Below is a small trained network, with its code and all its weights. Each question gives an input and a target symbol and asks what happens when units are switched off, that is, made to give their printed mean instead of their output.

import numpy as np


def w(rows, s, z=0):
    codes = np.array(rows[::2]) - 128.0
    scale = np.full(codes.shape[1], s)
    scale[-1] = z or s
    return codes * scale


def f(y):
    return y / 2 * (1 + np.tanh(0.7978845608 * (y + 0.044715 * y**3)))


def softmax(a):
    e = np.exp(a - a.max(-1, keepdims=True))
    return e / e.sum(-1, keepdims=True)


def log_softmax(a):
    a = a - a.max(-1, keepdims=True)
    return a - np.log(np.exp(a).sum(-1, keepdims=True))


def net(x, mask):
    ids = ['αβδλξσ'.index(c) for c in x.split()]
    T = len(ids)
    res = E[ids] + P[:T]
    u = 0
    for l in range(2):
        q, k, v = (res @ M[l].T for M in (Q, K, V))
        z = softmax(np.where(np.tri(T) > 0, q @ k.T / 3**0.5, -1e9)) @ v
        res = res + np.where(mask[u], z, O[l][:, -1]) @ O[l][:, :-1]
        u += 1
        y = f(res @ A[l][:, :-1].T + A[l][:, -1])
        res = res + np.where(mask[u : u + 8], y, B[l][:, -1]) @ B[l][:, :-1]
        u += 8
    return log_softmax(res[-1] @ U[:, :-1].T + U[:, -1])


Q, K, V, O, A, B = {}, {}, {}, {}, {}, {}
E = w([
[205,65,214,79,194,218,124,83,195,133,197],'α',
[113,115,123,72,66,108,138,241,159,132,93],'β',
[93,171,159,149,68,138,183,183,161,147,68],'δ',
[144,145,163,147,145,109,35,110,140,165,158],'λ',
[185,128,140,141,200,93,236,147,81,149,155],'ξ',
[186,101,8,157,154,110,92,118,146,150,100],'σ',
],0.018)
P = w([
[250,133,159,142,139,102,158,127,111,47,152],'0',
[117,143,119,66,128,121,130,118,129,124,142],'1',
[129,169,96,64,168,141,138,165,151,131,162],'2',
[132,159,97,87,141,127,156,157,115,162,148],'3',
[77,123,106,151,122,142,168,159,130,135,151],'4',
[85,86,98,137,118,150,180,160,136,133,145],'5',
],0.015)
Q[0] = w([
[178,87,119,162,127,69,127,58,100,2,98],'0.h1',
[166,251,121,85,133,74,106,100,93,146,103],'0.h1',
[117,79,142,208,100,76,121,134,88,45,144],'0.h1',
],0.0084)
K[0] = w([
[103,166,134,159,168,72,131,164,69,197,49],'0.h1',
[218,125,170,254,35,145,147,157,164,110,120],'0.h1',
[58,233,90,164,108,55,107,149,29,192,92],'0.h1',
],0.007)
V[0] = w([
[101,83,94,99,142,65,158,240,120,44,106],'0.h1',
[135,80,3,83,102,229,180,44,143,126,106],'0.h1',
[195,211,101,210,129,105,12,76,79,115,43],'0.h1',
],0.0044)
O[0] = w([
[182,122,123,144,211,149,119,153,165,148,44,80],'0.h1',
[67,87,220,171,245,140,139,72,231,140,211,141],'0.h1',
[124,141,116,109,101,45,178,152,182,114,109,3],'0.h1',
],0.012,0.0067)
A[0] = w([
[58,55,166,141,63,174,54,99,167,78,86,96],'0.n1',
[130,140,125,42,83,140,15,129,182,96,185,192],'0.n2',
[81,186,181,115,154,68,58,154,145,139,132,182],'0.n3',
[117,129,143,159,130,109,186,153,62,42,2,9],'0.n4',
[150,85,130,135,174,71,129,141,90,172,183,231],'0.n5',
[132,90,125,163,54,108,46,201,133,59,111,198],'0.n6',
[62,192,130,94,33,212,138,156,196,154,79,45],'0.n7',
[84,246,32,105,88,106,148,97,81,141,88,231],'0.n8',
],0.0062,0.0014)
B[0] = w([
[139,113,1,89,91,95,130,117,76,119,39,173],'0.n1',
[152,141,125,57,119,43,136,126,134,187,150,254],'0.n2',
[92,168,149,144,103,138,154,228,35,119,110,131],'0.n3',
[124,96,170,146,135,122,114,57,92,132,88,178],'0.n4',
[94,174,99,129,160,139,67,165,169,104,70,205],'0.n5',
[142,163,88,87,101,81,131,33,91,137,134,171],'0.n6',
[91,156,153,134,81,186,101,143,143,63,107,210],'0.n7',
[204,117,68,162,180,135,195,69,163,87,206,185],'0.n8',
],0.0079,0.006)
Q[1] = w([
[38,166,131,80,130,172,70,106,73,52,178],'1.h1',
[175,180,169,81,131,90,150,82,145,93,86],'1.h1',
[22,3,147,129,134,102,123,89,75,93,103],'1.h1',
],0.0065)
K[1] = w([
[96,230,3,196,170,115,152,99,100,255,50],'1.h1',
[167,99,123,165,75,106,47,117,91,49,81],'1.h1',
[72,163,55,123,76,221,93,231,34,68,198],'1.h1',
],0.0056)
V[1] = w([
[118,243,187,109,137,120,246,157,57,100,50],'1.h1',
[132,61,124,203,97,254,224,55,219,85,137],'1.h1',
[120,67,91,173,252,148,245,145,73,130,200],'1.h1',
],0.0053)
O[1] = w([
[167,66,207,93,202,42,164,255,35,155,167,209],'1.h1',
[40,127,178,93,31,55,41,150,6,76,245,4],'1.h1',
[94,206,87,81,223,162,167,49,88,25,66,142],'1.h1',
],0.0081,0.0035)
A[1] = w([
[127,131,146,137,160,141,114,151,197,165,31,59],'1.n1',
[199,180,146,114,146,186,253,182,169,130,132,139],'1.n2',
[105,168,123,71,135,122,129,208,128,150,66,203],'1.n3',
[57,254,138,175,112,114,180,159,124,134,173,66],'1.n4',
[143,205,149,165,82,175,57,114,95,77,149,123],'1.n5',
[70,118,123,128,160,36,206,124,168,141,112,138],'1.n6',
[175,93,164,140,144,100,160,188,95,116,87,1],'1.n7',
[113,116,204,103,96,145,154,176,117,111,118,107],'1.n8',
],0.0075,0.0034)
B[1] = w([
[69,147,181,138,130,191,43,176,131,48,90,161],'1.n1',
[106,138,102,161,141,135,107,58,77,186,96,249],'1.n2',
[223,103,141,121,187,140,185,102,182,127,151,181],'1.n3',
[91,143,89,149,110,110,66,107,106,95,117,153],'1.n4',
[145,102,154,127,99,115,191,175,165,93,50,158],'1.n5',
[206,126,179,153,140,127,80,106,248,72,192,140],'1.n6',
[94,140,121,16,1,168,83,150,187,105,190,182],'1.n7',
[207,133,112,116,135,70,134,113,65,96,200,162],'1.n8',
],0.0079,0.014)
U = w([
[88,165,114,64,148,126,112,87,136,118,123,61],'α',
[158,118,200,136,170,146,133,158,134,144,78,205],'β',
[168,130,148,156,164,132,152,160,109,101,187,70],'δ',
[146,88,181,139,153,82,253,101,173,165,107,251],'λ',
[155,135,174,89,235,87,212,119,82,93,57,188],'ξ',
[168,135,216,139,196,105,172,120,208,50,131,15],'σ',
],0.0055,0.0016)

Each question gives the input, a string of symbols that net reads in full, and the target symbol t.
The units are the heads (3 rows each of Q, K, V and O) and the neurons (one row each of A and B). Each row of codes is followed by its name. A weight is (code - 128) times the scale printed after its matrix; where a second scale follows, it is the last column's (O, A, B and U).
mask holds one flag per unit, layer by layer, with each layer's heads first. A switched-off unit (its flag False) gives its mean, the last column of its rows in O or B, instead of its output. The means were averaged over made-up inputs and are rounded, as every weight is.
A unit's drop is (log p(t) with every unit on - log p(t) with that unit switched off) / (log p(t) with every unit on - log p(t) with every unit switched off).
The circuit of an input: a set's keep is (log p(t) with only the set's units on - log p(t) with every unit switched off) / (log p(t) with every unit on - log p(t) with every unit switched off). Starting from the 12 units with the biggest drops (on a tie, the unit counted first), units are removed one at a time, each time the one whose removal leaves the highest keep (on an exact tie, the one counted first), for as long as the keep stays at least 0.8.
circuit, biggest first: the units of the circuit, biggest drop first
most important unit: the unit with the biggest drop
k most important neurons: the k neurons with the biggest drops, biggest first
k most important neurons of layer l: the k neurons of layer l with the biggest drops, biggest first
input α δ δ δ α, target δ: circuit, biggest first -> 1.h1, 0.n7, 0.h1, 1.n8
input α σ α, target α: most important neuron of layer 0 -> 0.n2
input ξ β α, target ξ: circuit, biggest first -> 1.h1, 1.n7
input ξ σ ξ σ ξ, target σ: 2 most important neurons -> 1.n6, 0.n5
input β β α, target λ: 2 most important neurons -> 0.n2, 0.n7
input β β β, target β: 3 most important neurons of layer 1 -> 1.n1, 1.n2, 1.n7
input ξ δ δ ξ α β, target ξ: circuit, biggest first -> 1.h1, 0.h1, 0.n7, 0.n4
input σ λ λ, target σ: circuit, biggest first -> 0.h1, 1.n6
input β σ δ, target β: 2 most important neurons of layer 0 -> 0.n4, 0.n6
input β β δ ξ, target β: circuit, biggest first -> 0.h1, 1.h1, 1.n1, 1.n7
input δ ξ β β, target δ: 3 most important neurons -> 0.n4, 1.n7, 1.n8
input λ β β, target λ: circuit, biggest first -> 0.h1, 1.h1
input α λ δ, target β: 3 most important neurons of layer 0 -> 0.n7, 0.n2, 0.n3
input α ξ δ ξ λ, target ξ: 2 most important neurons of layer 0 -> 0.n3, 0.n7
input λ δ β ξ α β, target ξ: circuit, biggest first -> 1.h1, 0.n8, 0.h1
input σ β δ, target σ: 2 most important neurons -> 1.n6, 1.n3
input β β δ λ, target β: most important neuron of layer 0 -> 0.n6
input α β β, target λ: 3 most important neurons of layer 0 -> 0.n6, 0.n2, 0.n5
input λ δ ξ α, target ξ: circuit, biggest first -> 1.h1, 0.h1, 0.n8
input λ β α δ, target δ: 2 most important neurons of layer 1 -> 1.n8, 1.n4
input ξ σ δ, target ξ: circuit, biggest first -> 0.h1, 1.h1
input σ δ δ β β ξ, target δ: most important unit -> 1.h1
input α λ α α σ δ, target α: 2 most important neurons of layer 1 -> 1.n4, 1.n3
input ξ σ ξ β β, target σ: 2 most important neurons -> 1.n3, 1.n6
input α α α ξ δ, target ξ: circuit, biggest first -> 1.h1, 0.n7
input α β α ξ, target α: 2 most important neurons -> 0.n7, 1.n4
